Below are the code and all the weights of a small trained network. Each question names an input and a target symbol and asks about switching units off, where a switched-off unit gives its printed mean instead of its output.

import numpy as np


def w(rows, s, z=0):
    codes = np.array(rows[::2]) - 128.0
    scale = np.full(codes.shape[1], s)
    scale[-1] = z or s
    return codes * scale


def norm(h):
    return h / np.sqrt((h * h).mean(-1, keepdims=True) + 1e-5)


def f(y):
    return np.maximum(y, 0)


def softmax(a):
    e = np.exp(a - a.max(-1, keepdims=True))
    return e / e.sum(-1, keepdims=True)


def log_softmax(a):
    a = a - a.max(-1, keepdims=True)
    return a - np.log(np.exp(a).sum(-1, keepdims=True))


def net(x, mask):
    ids = ['ΠΨβζημξστω'.index(c) for c in x.split()]
    T = len(ids)
    res = E[ids] + P[:T]
    u = 0
    for l in range(2):
        q, k, v = (norm(res) @ M[l].T for M in (Q, K, V))
        z = softmax(np.where(np.tri(T) > 0, q @ k.T / 3**0.5, -1e9)) @ v
        res = res + np.where(mask[u], z, O[l][:, -1]) @ O[l][:, :-1]
        u += 1
        y = f(norm(res) @ A[l][:, :-1].T + A[l][:, -1])
        res = res + np.where(mask[u : u + 8], y, B[l][:, -1]) @ B[l][:, :-1]
        u += 8
    return log_softmax(norm(res)[-1] @ U[:, :-1].T + U[:, -1])


Q, K, V, O, A, B = {}, {}, {}, {}, {}, {}
E = w([
[88,162,158,87],'Π',
[86,67,137,158],'Ψ',
[108,97,151,110],'β',
[118,155,66,118],'ζ',
[7,55,128,193],'η',
[79,52,42,110],'μ',
[86,96,73,84],'ξ',
[76,35,108,119],'σ',
[97,44,92,148],'τ',
[89,194,113,30],'ω',
],0.018)
P = w([
[254,24,237,95],'0',
[51,89,185,75],'1',
[115,68,105,156],'2',
[87,89,134,140],'3',
[107,73,117,167],'4',
[101,87,104,172],'5',
[96,96,127,190],'6',
[113,205,144,177],'7',
[131,154,15,125],'8',
[128,103,62,171],'9',
[107,144,115,217],'10',
[143,183,72,107],'11',
[138,157,48,139],'12',
[139,186,159,156],'13',
],0.0081)
Q[0] = w([
[30,4,208,1],'L0H0',
[75,13,113,204],'L0H0',
[127,58,26,212],'L0H0',
],0.0061)
K[0] = w([
[199,112,88,108],'L0H0',
[254,136,196,103],'L0H0',
[109,95,128,75],'L0H0',
],0.0085)
V[0] = w([
[194,138,159,130],'L0H0',
[7,72,69,93],'L0H0',
[179,113,107,148],'L0H0',
],0.011)
O[0] = w([
[85,233,123,9,92],'L0H0',
[180,172,158,117,254],'L0H0',
[80,133,27,158,111],'L0H0',
],0.012,0.0079)
A[0] = w([
[44,248,114,62,254],'L0N0',
[70,138,146,230,97],'L0N1',
[123,89,22,128,238],'L0N2',
[161,227,109,113,205],'L0N3',
[54,117,187,101,150],'L0N4',
[216,132,103,102,118],'L0N5',
[190,118,254,192,140],'L0N6',
[114,176,60,91,138],'L0N7',
],0.0092,0.0049)
B[0] = w([
[114,70,64,252,192],'L0N0',
[205,137,117,31,162],'L0N1',
[58,143,147,179,245],'L0N2',
[3,19,98,95,198],'L0N3',
[127,133,44,140,182],'L0N4',
[94,187,192,193,193],'L0N5',
[57,116,59,175,255],'L0N6',
[121,68,115,212,154],'L0N7',
],0.0064,0.007)
Q[1] = w([
[151,120,156,109],'L1H0',
[250,152,234,15],'L1H0',
[255,204,94,127],'L1H0',
],0.0075)
K[1] = w([
[47,175,126,91],'L1H0',
[85,196,97,206],'L1H0',
[2,191,124,139],'L1H0',
],0.015)
V[1] = w([
[36,169,2,230],'L1H0',
[120,92,164,91],'L1H0',
[13,165,93,71],'L1H0',
],0.0098)
O[1] = w([
[65,250,86,109,169],'L1H0',
[81,93,231,96,253],'L1H0',
[17,193,115,15,251],'L1H0',
],0.011,0.004)
A[1] = w([
[61,197,168,83,127],'L1N0',
[131,42,179,138,253],'L1N1',
[113,80,114,161,154],'L1N2',
[122,67,103,106,149],'L1N3',
[191,157,136,110,63],'L1N4',
[136,79,208,178,214],'L1N5',
[62,63,59,128,187],'L1N6',
[11,128,85,125,241],'L1N7',
],0.012,0.0027)
B[1] = w([
[191,71,132,80,193],'L1N0',
[58,181,72,176,202],'L1N1',
[117,170,74,141,169],'L1N2',
[59,231,142,146,156],'L1N3',
[139,170,113,156,128],'L1N4',
[112,132,58,220,195],'L1N5',
[106,169,217,166,205],'L1N6',
[173,116,255,104,250],'L1N7',
],0.0075,0.014)
U = w([
[163,104,173,48,97],'Π',
[206,182,88,138,97],'Ψ',
[219,190,244,134,4],'β',
[134,109,142,29,118],'ζ',
[86,218,32,47,91],'η',
[196,179,106,139,77],'μ',
[161,2,117,90,139],'ξ',
[157,207,177,156,242],'σ',
[38,93,149,123,215],'τ',
[137,132,97,121,55],'ω',
],0.01,0.0049)

Each question gives the input, a string of symbols that net reads in full, and the target symbol t.
The units are the heads (3 rows each of Q, K, V and O) and the neurons (one row each of A and B). Each row of codes is followed by its name. A weight is (code - 128) times the scale printed after its matrix; where a second scale follows, it is the last column's (O, A, B and U).
mask holds one flag per unit, layer by layer, with each layer's heads first. A switched-off unit (its flag False) gives its mean, the last column of its rows in O or B, instead of its output. The means were averaged over made-up inputs and are rounded, as every weight is.
A unit's drop is (log p(t) with every unit on - log p(t) with that unit switched off) / (log p(t) with every unit on - log p(t) with every unit switched off).
The circuit of an input: a set's keep is (log p(t) with only the set's units on - log p(t) with every unit switched off) / (log p(t) with every unit on - log p(t) with every unit switched off). Starting from the 12 units with the biggest drops (on a tie, the unit counted first), units are removed one at a time, each time the one whose removal leaves the highest keep (on an exact tie, the one counted first), for as long as the keep stays at least 0.8.
units of the circuit, in order: the units of the circuit, biggest drop first
most important unit: the unit with the biggest drop
top k neurons: the k neurons with the biggest drops, biggest first
k most important neurons of layer l: the k neurons of layer l with the biggest drops, biggest first
drop when u is switched off: that unit's drop, to one decimal
input Ψ σ ω ω β τ ζ τ ω β ω ξ β, target β: units of the circuit, in order : (L0H0, L1N1, L1H0, L0N2)
input ξ Ψ η Π Π β ζ β Π β, target ξ: units of the circuit, in order : (L1H0, L0N0)
input ξ ω β ω, target ξ: top 2 neurons : (L0N6, L0N3)
input ζ β η ω τ ω τ, target η: units of the circuit, in order : (L0H0, L1H0)
input ζ Ψ β β ζ ζ Π, target η: most important unit : L1H0
input β σ μ ξ ω ξ σ β ω, target τ: 3 most important neurons of layer 0 : (L0N3, L0N6, L0N2)
input ζ ζ ω Ψ, target η: 2 most important neurons of layer 0 : (L0N0, L0N5)
input Ψ τ τ ξ η β μ ω η ξ Ψ, target β: top 2 neurons : (L0N1, L0N0)
input τ μ β Π ζ β ζ Ψ ζ σ σ, target σ: 2 most important neurons of layer 0 : (L0N6, L0N2)
input τ Ψ ζ β ζ ζ ζ μ, target σ: units of the circuit, in order : (L0H0, L1H0, L0N3)
input ξ Ψ μ ξ Π ζ ω ζ ξ τ μ τ, target ξ: 3 most important neurons of layer 0 : (L0N6, L0N3, L0N0)
input τ β τ ω η τ Ψ ζ τ, target σ: 3 most important neurons of layer 0 : (L0N2, L0N1, L0N3)
input Ψ β η μ β β ω β σ ξ, target β: 3 most important neurons of layer 0 : (L0N6, L0N3, L0N0)
input ζ ξ σ ζ ξ, target η: most important unit : L0H0
input ξ σ ξ η Ψ τ μ ω ζ β μ σ, target ξ: 3 most important neurons of layer 0 : (L0N6, L0N3, L0N0)
input ζ Ψ Ψ ξ ω Π Ψ β ξ ζ, target η: drop when L1N6 is switched off : 0.2
input β μ ζ ω β β β Π ξ β β β β ω, target τ: drop when L0N3 is switched off : 1.9
input ζ Ψ σ β τ μ, target η: drop when L1H0 is switched off : 1.1
